Each row has a hidden trait or not; one of two labels after the row says which. A new part has a new trait and new labels.
(in the rows, 128 means zero)
[140 140 137 110 112 100 145 121 162 131 152 107 133 143 101 176 138 135
  93 119 180 135 153 118 134 147 144 126 150 219 111 127 153 154 117 139
 125 131  88 121 101 138 126 130 136  57 128 124  94 134 120 129 151 152
 178 127  63 118 156  84 108 120 129 127 134 121 118 184 111  96 123 166
 147 119 133 142 129 123 118 143 156 135 111 124 100  99  96 125 130 118
 104 133 117 119 128 118 127  98  78 167 133 126 146 129 128 149 116 116
 124 112 130 123 133 126 104 122 124 117 153 128 128 134 129 169 132 158
 120 147  99 124 132 146 138]
(46)
[126 133 140 126 113  95 135 110 114 138 148 137 133 124  84  87 125 134
 115 120 159 129 128 127 126 139 147 116 150 161 139 109 142 127 128 140
 119 134 105 119 118 136 125 118 175 157 132 137 108 113 130 197 131 135
 143 143  94 136 138 116 108 132 114 126 142 136 124 137 143 116 120 143
 128 120 132 145 136 134 154 172 126 112 119 139 113 105 115 113 134 118
 124 131 125 105 127 119 132 116 106 157 135 133 136 129 132 117 172 110
 121  88 126 112 135 139 108 112 130 136 163 135 118 132 161 118 131 135
 129 177 135 128 130 135 132]
(46)
[138 137 113 119 156 158  81 166 157 107  96 101 127 136 200 206 146 119
 110 137 130 128 143 120 135 116  92 144 103 126 102 163 138 168 121 118
 143 117 122 143 136 133 130 155  58  25 111  99 150 163  94  17 142 127
 148 110 138 104 136  99 149 123 144 131 101 105  52 137  86 130 138 134
 163 134 126  98 116 115  51  80 148 170 121 111 129 135 133 152 120 143
 140 127 129 159 128 113 122 115 137 109 119 116 134 128 118 157  26 156
 147 198 131 149  77 108 142 160 118  95  74 106 150 118  57 130 123 136
 132  85  92 131 139 137 134]
(46)
[131 131 145 111  93  70 177  95 106 148 174 129 137 134  53 108 126 144
  73 116 211 137 134 120 131 155 173 110 177 216 137  95 154 126 115 153
 111 140  67 110  75 142 122 118 197 106 139 141  86 102 143 226 137 152
 158 144  49 139 153  92  81 137 110 124 158 138 138 169 152 102 112 162
 119 110 138 164 144 132 222 200 150  94 110 146 100  91  84 110 140 105
  82 132 117  88 126 112 132 104  66 205 144 133 140 130 136 131 192  90
 117  49 126 107 182 148  90 101 130 138 208 143 113 141 186 108 134 150
 125 188 125 122 126 145 133]
(42)
[106 121 131 149 114 115 156 110  72 130 127 158 124 106  74  32 118 135
 155 131 117 123  77 140 123 125 152 110 136 103 162  81 116  89 141 129
 115 133 162 122 131 132 123 106 180 255 133 147 144  91 163 245 104 117
  91 148 163 154 110 168 117 149 102 126 154 142 176  99 163 138 117  92
 108 117 130 121 135 142 193 224  96  98 134 148 139 125 138 107 136 119
 143 127 132 103 125 149 138 153 170 122 130 137 106 128 131  87 202 109
 121 112 121 114 154 146 121 103 139 151 166 139 111 132 198  47 128  99
 145 159 165 130 116 118 113]
(42)
[ 93 115 127 159 123 125 130 106  42 129 116 172 117  94 100  14 106 131
 184 137  70 116  75 147 118 114 149 107 129  39 174  84  99  67 149 120
 120 130 209 124 173 124 124 100 179 255 135 155 167  88 189 240  91  88
  69 145 179 163  88 197 124 156  98 126 153 164 220  68 166 164 119  75
  94 126 128 120 137 145 189 164  65  99 147 161 162 143 163 111 135 147
 158 121 149 105 126 171 135 172 188  92 129 141  92 127 132  68 247 112
 123 117 118 110 159 146 129  94 146 155 166 143 107 128 208   1 128  82
 152 140 186 132 112  98 116]
(46)
[100 114 117 167 139 155 115 132  53 110  88 161 114  86 145  33 117 126
 178 146  48 114  76 152 120  97 120 115  76   1 166 105  92  80 154 110
 131 123 234 132 188 123 126 114 149 255 124 136 194 104 166 176  93  79
  47 137 244 155  77 192 133 156 107 128 134 159 193  52 149 182 125  66
 111 133 124  93 128 147 147 119  73 122 146 150 189 150 161 124 129 135
 173 120 151 122 126 168 140 154 223  67 121 135  85 126 124  66 187 132
 135 196 117 122 117 137 154 123 143 136 114 131 117 119 159  23 123  78
 159 115 185 136 117  97 119]
(46)
[118 124 115 138 145 157 106 144  98 114 103 133 119 108 160 111 127 123
 149 141  89 121 108 136 126 106 109 131  96  45 137 135 109 120 139 113
 135 122 196 137 168 123 129 132  93 208 121 121 181 130 133 107 107 108
  97 127 195 156 113 150 153 135  99 129 115 136 140 104 126 153 132  93
 131 134 124 105 124 133 101 133 107 136 138 129 150 151 153 134 125 137
 153 124 137 139 128 148 131 151 180  87 119 127 110 127 124 111 121 144
 136 186 126 136  98 125 157 133 134 120  95 122 131 120 117  94 124  97
 141  97 142 132 126 123 124]
(42)
[125 121 107 146 167 177  80 165 139 104  69 122 119 118 208 165 134 115
 139 145  61 119 128 138 129  96  84 141  76  35 126 167 106 133 137 103
 147 113 196 148 184 119 132 144  58 159 113 109 187 155 115  40 121  95
  90 115 227 132 106 150 184 123 145 131 100 118 122  90 102 150 139  90
 145 139 120  92 113 128  74  57 115 161 143 118 159 172 163 148 118 146
 180 122 142 164 129 142 130 155 205  69 112 122 121 126 117 124  63 166
 146 233 128 152  60 110 168 173 126 105  43 113 149 112  78 126 121 109
 144  72 127 134 130 112 124]
(46)
[140 127 126 123 129 133 115 140 132 124 123 116 130 148 136 152 135 126
 110 128 136 128 142 123 131 131 114 137 129 155 116 140 135 146 123 121
 134 128 106 129 122 132 129 138 112 129 127 121 128 135 111  86 138 141
 142 126 118 120 138 109 127 119 133 128 123 121  94 150 119 122 129 148
 142 128 128 126 126 123 110 115 143 137 122 125 117 123 119 132 127 131
 123 130 107 136 129 123 124 118 123 127 127 126 134 128 126 145 114 133
 131 139 130 131 118 115 129 137 125 116 110 124 139 127 112 143 128 134
 124 123 117 128 131 136 131]
(42)
